Below is a small trained network, with its code and all its weights. Each question gives an input and a class and asks what happens when units are switched off, that is, made to give their printed mean instead of their output.

import numpy as np


def w(rows, s, z=0):
    codes = np.array(rows[::2]) - 128.0
    scale = np.full(codes.shape[1], s)
    scale[-1] = z or s
    return codes * scale


def f(y):
    return np.maximum(y, 0)


def log_softmax(a):
    a = a - a.max(-1, keepdims=True)
    return a - np.log(np.exp(a).sum(-1, keepdims=True))


def net(x, mask):
    res = np.array(x, float).reshape(1, 7) / 4 @ E
    y = f(res @ A[0][:, :-1].T + A[0][:, -1])
    res = res + np.where(mask, y, B[0][:, -1]) @ B[0][:, :-1]
    return log_softmax(res[-1] @ U[:, :-1].T + U[:, -1])


A, B = {}, {}
E = w([
[133,123,137,127,129,139,130,122,118,133],'x0',
[127,123,124,129,134,132,134,127,131,120],'x1',
[31,122,100,74,165,213,1,54,171,86],'x2',
[131,133,128,133,127,133,116,134,130,140],'x3',
[74,27,187,134,61,80,137,83,235,204],'x4',
[125,129,134,138,114,139,123,132,120,129],'x5',
[135,92,20,23,49,220,159,219,178,190],'x6',
],0.016)
A[0] = w([
[115,172,186,187,187,74,128,66,90,120,254],'neuron 1',
[115,177,60,79,182,199,51,109,65,59,135],'neuron 2',
[155,176,41,58,112,150,197,201,99,165,203],'neuron 3',
[126,62,183,191,146,59,119,75,165,133,175],'neuron 4',
[160,86,193,181,78,68,247,140,179,220,147],'neuron 5',
[192,227,155,174,171,87,156,160,31,69,205],'neuron 6',
[64,105,211,169,180,96,60,28,139,87,135],'neuron 7',
[49,46,111,43,74,191,79,118,236,158,64],'neuron 8',
[188,97,85,79,99,97,207,222,121,192,135],'neuron 9',
[192,174,128,209,151,61,238,163,52,129,243],'neuron 10',
],0.012,0.013)
B[0] = w([
[141,111,93,158,194,2,41,12,78,150,229],'neuron 1',
[85,224,107,89,200,158,56,107,143,69,228],'neuron 2',
[162,121,94,101,170,197,162,233,85,101,231],'neuron 3',
[155,138,157,203,117,43,177,94,129,170,204],'neuron 4',
[182,64,171,87,39,80,199,91,181,143,241],'neuron 5',
[145,63,47,105,163,89,97,91,45,155,240],'neuron 6',
[77,120,210,214,113,82,79,78,134,154,220],'neuron 7',
[46,76,79,107,149,123,49,139,142,248,236],'neuron 8',
[135,87,132,81,117,168,213,203,136,132,224],'neuron 9',
[186,51,48,73,53,47,130,143,79,162,254],'neuron 10',
],0.013,0.039)
U = w([
[117,56,20,86,131,86,75,106,106,205,156],'0',
[211,114,177,154,66,42,187,50,143,124,68],'1',
[104,224,134,142,226,103,51,25,75,29,226],'2',
[64,142,234,220,137,97,86,67,167,141,70],'3',
[227,156,68,88,123,181,202,215,39,49,134],'4',
[133,83,171,73,67,154,227,175,245,152,3],'5',
[83,250,53,54,168,246,80,162,161,79,94],'6',
],0.013,0.0062)

Each question gives the input, the list of numbers given to net, and the class t.
The units are the neurons (one row each of A and B). Each row of codes is followed by its name. A weight is (code - 128) times the scale printed after its matrix; where a second scale follows, it is the last column's (A, B and U).
mask holds one flag per neuron, in row order. A switched-off neuron (its flag False) gives its mean, the last column of its row in B, instead of its output. The means were averaged over made-up inputs and are rounded, as every weight is.
A unit's drop is (log p(t) with every unit on - log p(t) with that unit switched off) / (log p(t) with every unit on - log p(t) with every unit switched off).
The circuit of an input: a set's keep is (log p(t) with only the set's units on - log p(t) with every unit switched off) / (log p(t) with every unit on - log p(t) with every unit switched off). Starting from all 10 units, units are removed one at a time, each time the one whose removal leaves the highest keep (on an exact tie, the one counted first), for as long as the keep stays at least 0.8.
circuit, biggest first: the units of the circuit, biggest drop first
top k neurons: the k neurons with the biggest drops, biggest first
drop when u is switched off: that unit's drop, to one decimal
input [-5,-5,-1,-8,8,7,-3], class 1: circuit, biggest first -> [neuron 5]
input [5,7,1,-4,-1,5,0], class 2: circuit, biggest first -> [neuron 10; neuron 8]
input [-4,-5,-8,0,2,8,-3], class 1: top 2 neurons -> [neuron 5; neuron 8]
input [7,-6,0,-1,-3,-6,7], class 4: top 2 neurons -> [neuron 3; neuron 9]
input [-1,-7,0,3,5,-4,4], class 5: top 2 neurons -> [neuron 1; neuron 6]
input [-8,-3,0,2,6,5,8], class 5: top 3 neurons -> [neuron 1; neuron 6; neuron 9]
input [7,6,1,-7,-6,-3,-3], class 2: top 4 neurons -> [neuron 2; neuron 8; neuron 5; neuron 9]
input [-5,-2,8,-8,1,5,-8], class 3: top 2 neurons -> [neuron 7; neuron 4]
input [1,5,-5,-4,-7,-1,2], class 4: drop when neuron 3 is switched off -> 0.1
input [7,-3,-2,-3,3,0,-8], class 1: drop when neuron 7 is switched off -> 0.0
input [-2,7,-6,-4,0,-4,7], class 4: drop when neuron 3 is switched off -> 0.5
input [-4,-1,-8,-5,0,-1,6], class 4: drop when neuron 3 is switched off -> 0.5
input [5,4,1,1,5,7,-6], class 3: top 2 neurons -> [neuron 7; neuron 10]
input [-6,0,7,0,1,8,-7], class 3: circuit, biggest first -> [neuron 7]
